Below are the code and all the weights of a small trained network. Each question names an input and a target symbol and asks about switching units off, where a switched-off unit gives its printed mean instead of its output.

import numpy as np


def w(rows, s, z=0):
    codes = np.array(rows[::2]) - 128.0
    scale = np.full(codes.shape[1], s)
    scale[-1] = z or s
    return codes * scale


def f(y):
    return np.maximum(y, 0)


def softmax(a):
    e = np.exp(a - a.max(-1, keepdims=True))
    return e / e.sum(-1, keepdims=True)


def log_softmax(a):
    a = a - a.max(-1, keepdims=True)
    return a - np.log(np.exp(a).sum(-1, keepdims=True))


def net(x, mask):
    ids = ['αεημπφω'.index(c) for c in x.split()]
    T = len(ids)
    res = E[ids] + P[:T]
    u = 0
    for l in range(2):
        r = res
        for j in range(3):
            rows = slice(2 * j, 2 * j + 2)
            q, k, v = (r @ M[l][rows].T for M in (Q, K, V))
            z = softmax(np.where(np.tri(T) > 0, q @ k.T / 2**0.5, -1e9)) @ v
            o = O[l][rows]
            res = res + np.where(mask[u + j], z, o[:, -1]) @ o[:, :-1]
        u += 3
        y = f(res @ A[l][:, :-1].T + A[l][:, -1])
        res = res + np.where(mask[u : u + 4], y, B[l][:, -1]) @ B[l][:, :-1]
        u += 4
    return log_softmax(res[-1] @ U[:, :-1].T + U[:, -1])


Q, K, V, O, A, B = {}, {}, {}, {}, {}, {}
E = w([
[49,187,221,101,232,128],'α',
[157,208,155,206,42,171],'ε',
[131,130,215,146,45,125],'η',
[158,158,86,101,239,253],'μ',
[159,49,226,140,116,51],'π',
[112,8,58,79,125,162],'φ',
[200,76,34,179,141,102],'ω',
],0.012)
P = w([
[131,176,95,33,35,94],'0',
[235,139,182,63,141,145],'1',
[198,132,180,83,122,129],'2',
[170,133,160,108,145,146],'3',
[166,119,168,127,155,160],'4',
[147,107,161,146,169,157],'5',
[145,92,166,168,167,167],'6',
[123,77,161,184,172,168],'7',
[112,69,161,202,186,163],'8',
[99,43,167,222,181,157],'9',
[92,43,164,236,183,173],'10',
[76,35,160,255,181,189],'11',
],0.0077)
Q[0] = w([
[107,144,191,139,131,109],'0.h0',
[100,147,71,97,178,96],'0.h0',
[89,180,123,88,168,103],'0.h1',
[134,149,194,110,176,127],'0.h1',
[63,207,187,162,33,2],'0.h2',
[89,149,67,120,190,122],'0.h2',
],0.012)
K[0] = w([
[139,176,90,53,126,74],'0.h0',
[192,8,84,188,146,165],'0.h0',
[176,220,89,122,131,111],'0.h1',
[133,153,120,100,111,31],'0.h1',
[171,215,138,5,131,112],'0.h2',
[61,80,177,166,254,178],'0.h2',
],0.0084)
V[0] = w([
[89,186,34,6,85,77],'0.h0',
[140,142,124,164,97,157],'0.h0',
[171,87,95,134,192,163],'0.h1',
[50,64,174,125,153,152],'0.h1',
[231,85,111,155,109,1],'0.h2',
[62,238,227,105,156,140],'0.h2',
],0.0075)
O[0] = w([
[22,192,137,123,102,118,67],'0.h0',
[127,111,102,132,86,110,150],'0.h0',
[158,135,137,137,192,131,136],'0.h1',
[210,90,151,113,144,115,160],'0.h1',
[188,194,167,104,135,1,223],'0.h2',
[92,102,177,189,138,205,4],'0.h2',
],0.0086,0.0033)
A[0] = w([
[161,253,228,219,206,139,144],'0.n0',
[132,150,30,47,124,150,252],'0.n1',
[167,162,89,110,55,78,160],'0.n2',
[118,144,210,118,171,8,46],'0.n3',
],0.0057,0.0022)
B[0] = w([
[83,15,227,39,159,40,255],'0.n0',
[161,162,54,72,114,119,221],'0.n1',
[105,184,183,162,133,101,222],'0.n2',
[101,122,176,152,147,254,216],'0.n3',
],0.0069,0.0043)
Q[1] = w([
[99,119,204,144,143,170],'1.h0',
[225,111,151,127,101,134],'1.h0',
[120,104,141,93,106,54],'1.h1',
[126,107,193,203,57,110],'1.h1',
[153,153,158,122,99,58],'1.h2',
[194,101,2,28,204,72],'1.h2',
],0.014)
K[1] = w([
[46,142,193,172,103,143],'1.h0',
[175,100,110,178,30,137],'1.h0',
[127,207,119,113,101,68],'1.h1',
[69,236,149,84,97,173],'1.h1',
[70,246,120,166,95,83],'1.h2',
[150,75,99,196,170,97],'1.h2',
],0.012)
V[1] = w([
[153,183,103,124,50,55],'1.h0',
[132,132,48,101,199,109],'1.h0',
[89,189,21,130,105,205],'1.h1',
[104,98,112,109,53,43],'1.h1',
[159,220,97,254,132,110],'1.h2',
[169,150,128,54,198,75],'1.h2',
],0.0097)
O[1] = w([
[150,84,107,220,104,156,212],'1.h0',
[134,118,147,87,91,173,50],'1.h0',
[120,168,62,94,148,184,130],'1.h1',
[152,78,147,82,53,147,255],'1.h1',
[140,106,10,142,126,70,109],'1.h2',
[176,191,151,129,150,106,200],'1.h2',
],0.012,0.008)
A[1] = w([
[191,98,62,170,135,125,229],'1.n0',
[116,107,2,147,107,150,2],'1.n1',
[140,46,149,94,129,121,136],'1.n2',
[103,139,99,35,105,157,91],'1.n3',
],0.0086,0.004)
B[1] = w([
[48,151,74,55,66,106,249],'1.n0',
[202,45,207,86,255,128,179],'1.n1',
[118,246,85,147,73,156,222],'1.n2',
[111,122,241,223,184,85,168],'1.n3',
],0.0073,0.013)
U = w([
[41,128,137,60,137,79,31],'α',
[151,29,111,103,180,118,4],'ε',
[37,126,74,187,54,172,254],'η',
[118,194,53,198,200,157,238],'μ',
[201,88,154,225,189,61,23],'π',
[253,132,149,92,99,246,98],'φ',
[140,182,41,52,112,52,217],'ω',
],0.0055,0.0033)

Each question gives the input, a string of symbols that net reads in full, and the target symbol t.
The units are the heads (2 rows each of Q, K, V and O) and the neurons (one row each of A and B). Each row of codes is followed by its name. A weight is (code - 128) times the scale printed after its matrix; where a second scale follows, it is the last column's (O, A, B and U).
mask holds one flag per unit, layer by layer, with each layer's heads first. A switched-off unit (its flag False) gives its mean, the last column of its rows in O or B, instead of its output. The means were averaged over made-up inputs and are rounded, as every weight is.
A unit's drop is (log p(t) with every unit on - log p(t) with that unit switched off) / (log p(t) with every unit on - log p(t) with every unit switched off).
The circuit of an input: a set's keep is (log p(t) with only the set's units on - log p(t) with every unit switched off) / (log p(t) with every unit on - log p(t) with every unit switched off). Starting from the 12 units with the biggest drops (on a tie, the unit counted first), units are removed one at a time, each time the one whose removal leaves the highest keep (on an exact tie, the one counted first), for as long as the keep stays at least 0.8.
circuit, biggest first: the units of the circuit, biggest drop first
most important unit: the unit with the biggest drop
k most important neurons: the k neurons with the biggest drops, biggest first
which heads matter: for each layer, one digit per head in row order, 1 if its drop is at least 0.15 and else 0, layers parted by /
drop when u is switched off: that unit's drop, to one decimal
input ω α π α, target α: most important unit => 1.h0
input η η η ε μ ω φ φ, target ω: circuit, biggest first => 0.h2, 1.h2, 0.n1
input μ η μ φ, target φ: which heads matter => 000 / 101
input φ ω ω φ η η ε, target φ: 2 most important neurons => 0.n1, 1.n0
input ω ω φ φ π, target ω: 2 most important neurons => 0.n0, 0.n2
input η η η η ω ω φ ω φ ε ω η, target η: which heads matter => 110 / 001
input π ω μ, target ω: circuit, biggest first => 1.h2, 0.h2
input μ η μ π ω μ μ μ φ φ η, target μ: circuit, biggest first => 1.h1, 0.h2
input ε α η φ φ ω α φ φ ε ε, target ε: which heads matter => 010 / 011
input ω η π π η φ ω, target ω: circuit, biggest first => 1.h2, 1.n0, 0.h2
input π ω ε, target π: which heads matter => 001 / 010
input φ η φ η π ω ω φ α ε φ φ, target φ: circuit, biggest first => 1.h2, 1.h0, 0.h2
input ε φ ω η ε π φ μ, target φ: circuit, biggest first => 1.h2, 0.h0
input η ω φ, target ω: circuit, biggest first => 1.h2, 0.h2
input φ η ω ω φ μ, target ω: 3 most important neurons => 0.n0, 1.n0, 0.n1
input ω ω η, target ω: most important neuron => 0.n0
input α ε φ μ α η μ π, target α: which heads matter => 101 / 101
input η μ φ η ε ω ε, target η: which heads matter => 010 / 001
input ε η η ω ε η π μ η π ε μ, target π: drop when 1.n2 is switched off => 0.1
input ε ω η π π, target ε: drop when 0.h1 is switched off => 0.8
input φ π α ω η ε η η φ η μ π, target φ: drop when 1.n1 is switched off => 0.0
input ε η π η η, target ε: drop when 1.n1 is switched off => 1.9
input π η φ φ μ π, target π: circuit, biggest first => 1.h1
